Below is a small trained network, with its code and all its weights. Each question gives an input and a class and asks what happens when units are switched off, that is, made to give their printed mean instead of their output.

import numpy as np


def w(rows, s, z=0):
    codes = np.array(rows[::2]) - 128.0
    scale = np.full(codes.shape[1], s)
    scale[-1] = z or s
    return codes * scale


def norm(h):
    return h / np.sqrt((h * h).mean(-1, keepdims=True) + 1e-5)


def f(y):
    return y / 2 * (1 + np.tanh(0.7978845608 * (y + 0.044715 * y**3)))


def log_softmax(a):
    a = a - a.max(-1, keepdims=True)
    return a - np.log(np.exp(a).sum(-1, keepdims=True))


def net(x, mask):
    res = np.array(x, float).reshape(1, 2) / 4 @ E
    u = 0
    for l in range(3):
        y = f(norm(res) @ A[l][:, :-1].T + A[l][:, -1])
        res = res + np.where(mask[u : u + 5], y, B[l][:, -1]) @ B[l][:, :-1]
        u += 5
    return log_softmax(norm(res)[-1] @ U[:, :-1].T + U[:, -1])


A, B = {}, {}
E = w([
[127,159,247,97,106,76,192,185,193,148,57],'x0',
[140,93,118,70,200,195,152,198,69,18,117],'x1',
],0.011)
A[0] = w([
[140,96,78,155,150,87,170,148,93,139,95,3],'L0N1',
[115,60,72,116,197,158,91,111,93,81,169,155],'L0N2',
[160,58,84,110,190,249,147,123,60,99,90,192],'L0N3',
[146,95,145,35,149,122,139,174,161,117,138,163],'L0N4',
[139,137,102,166,89,123,164,218,129,107,121,138],'L0N5',
],0.011,0.0018)
B[0] = w([
[128,162,231,78,182,142,115,51,143,120,67,127],'L0N1',
[178,141,26,2,224,186,180,139,86,134,95,233],'L0N2',
[112,163,102,222,100,244,109,155,189,27,72,253],'L0N3',
[127,119,95,187,179,181,50,157,121,84,209,182],'L0N4',
[109,156,48,109,172,118,122,92,114,140,114,146],'L0N5',
],0.0097,0.015)
A[1] = w([
[57,99,199,96,209,111,140,165,108,59,68,222],'L1N1',
[167,95,141,57,102,133,118,138,70,130,96,67],'L1N2',
[89,126,141,179,2,119,162,86,124,176,105,1],'L1N3',
[206,150,123,58,152,91,135,51,125,206,154,196],'L1N4',
[85,114,171,185,110,96,86,47,158,117,134,115],'L1N5',
],0.0072,0.0017)
B[1] = w([
[225,223,123,101,192,168,209,137,184,131,95,228],'L1N1',
[107,147,146,98,91,122,174,160,126,131,143,109],'L1N2',
[32,187,104,91,55,170,133,170,149,72,165,253],'L1N3',
[130,59,206,178,91,101,134,186,83,160,93,207],'L1N4',
[10,82,177,58,162,79,199,176,114,57,151,197],'L1N5',
],0.011,0.0045)
A[2] = w([
[171,193,183,99,253,168,160,160,180,65,133,208],'L2N1',
[191,155,119,199,87,150,83,69,153,174,133,104],'L2N2',
[139,121,126,125,186,191,102,107,91,2,152,254],'L2N3',
[39,153,166,87,22,90,83,128,141,73,114,140],'L2N4',
[79,139,198,124,140,90,73,85,109,74,183,9],'L2N5',
],0.0086,0.0014)
B[2] = w([
[147,102,95,115,195,254,132,88,69,120,87,247],'L2N1',
[120,99,193,90,118,112,118,142,144,91,145,129],'L2N2',
[98,241,94,115,161,198,212,179,218,119,42,234],'L2N3',
[99,227,128,182,175,47,151,120,217,188,194,193],'L2N4',
[79,147,157,135,146,148,132,174,104,181,86,139],'L2N5',
],0.011,0.015)
U = w([
[169,82,188,115,84,92,86,141,116,43,120,1],'0',
[171,173,55,112,177,228,159,151,91,90,71,216],'1',
[33,202,154,192,102,50,172,153,156,182,185,83],'2',
[122,4,110,144,73,111,78,124,7,182,147,94],'3',
],0.011,0.0033)

Each question gives the input, the list of numbers given to net, and the class t.
The units are the neurons (one row each of A and B). Each row of codes is followed by its name. A weight is (code - 128) times the scale printed after its matrix; where a second scale follows, it is the last column's (A, B and U).
mask holds one flag per neuron, layer by layer. A switched-off neuron (its flag False) gives its mean, the last column of its row in B, instead of its output. The means were averaged over made-up inputs and are rounded, as every weight is.
A unit's drop is (log p(t) with every unit on - log p(t) with that unit switched off) / (log p(t) with every unit on - log p(t) with every unit switched off).
top k neurons: the k neurons with the biggest drops, biggest first
top k neurons in layer l: the k neurons of layer l with the biggest drops, biggest first
drop of u: that unit's drop, to one decimal
input [-4,-7], class 2: top neuron => L0N2
input [-6,-4], class 3: top 2 neurons => L0N3, L2N3
input [-4,-3], class 3: top 4 neurons => L0N3, L2N3, L1N4, L0N4
input [-5,-4], class 3: top 2 neurons => L0N3, L2N3
input [-1,-1], class 3: top 3 neurons => L0N3, L0N4, L2N3
input [-6,-7], class 2: top 2 neurons => L0N2, L0N4
input [-7,-8], class 2: top 2 neurons => L0N2, L0N4
input [-8,-5], class 3: top 2 neurons in layer 2 => L2N3, L2N1
input [5,-2], class 2: top 2 neurons in layer 0 => L0N2, L0N3
input [-8,-6], class 3: top 2 neurons => L0N3, L2N3
input [0,-4], class 2: drop of L0N2 => 0.8
input [0,-6], class 2: drop of L0N2 => 0.7
input [2,-3], class 2: drop of L0N2 => 0.5
input [7,-4], class 2: top neuron => L0N2
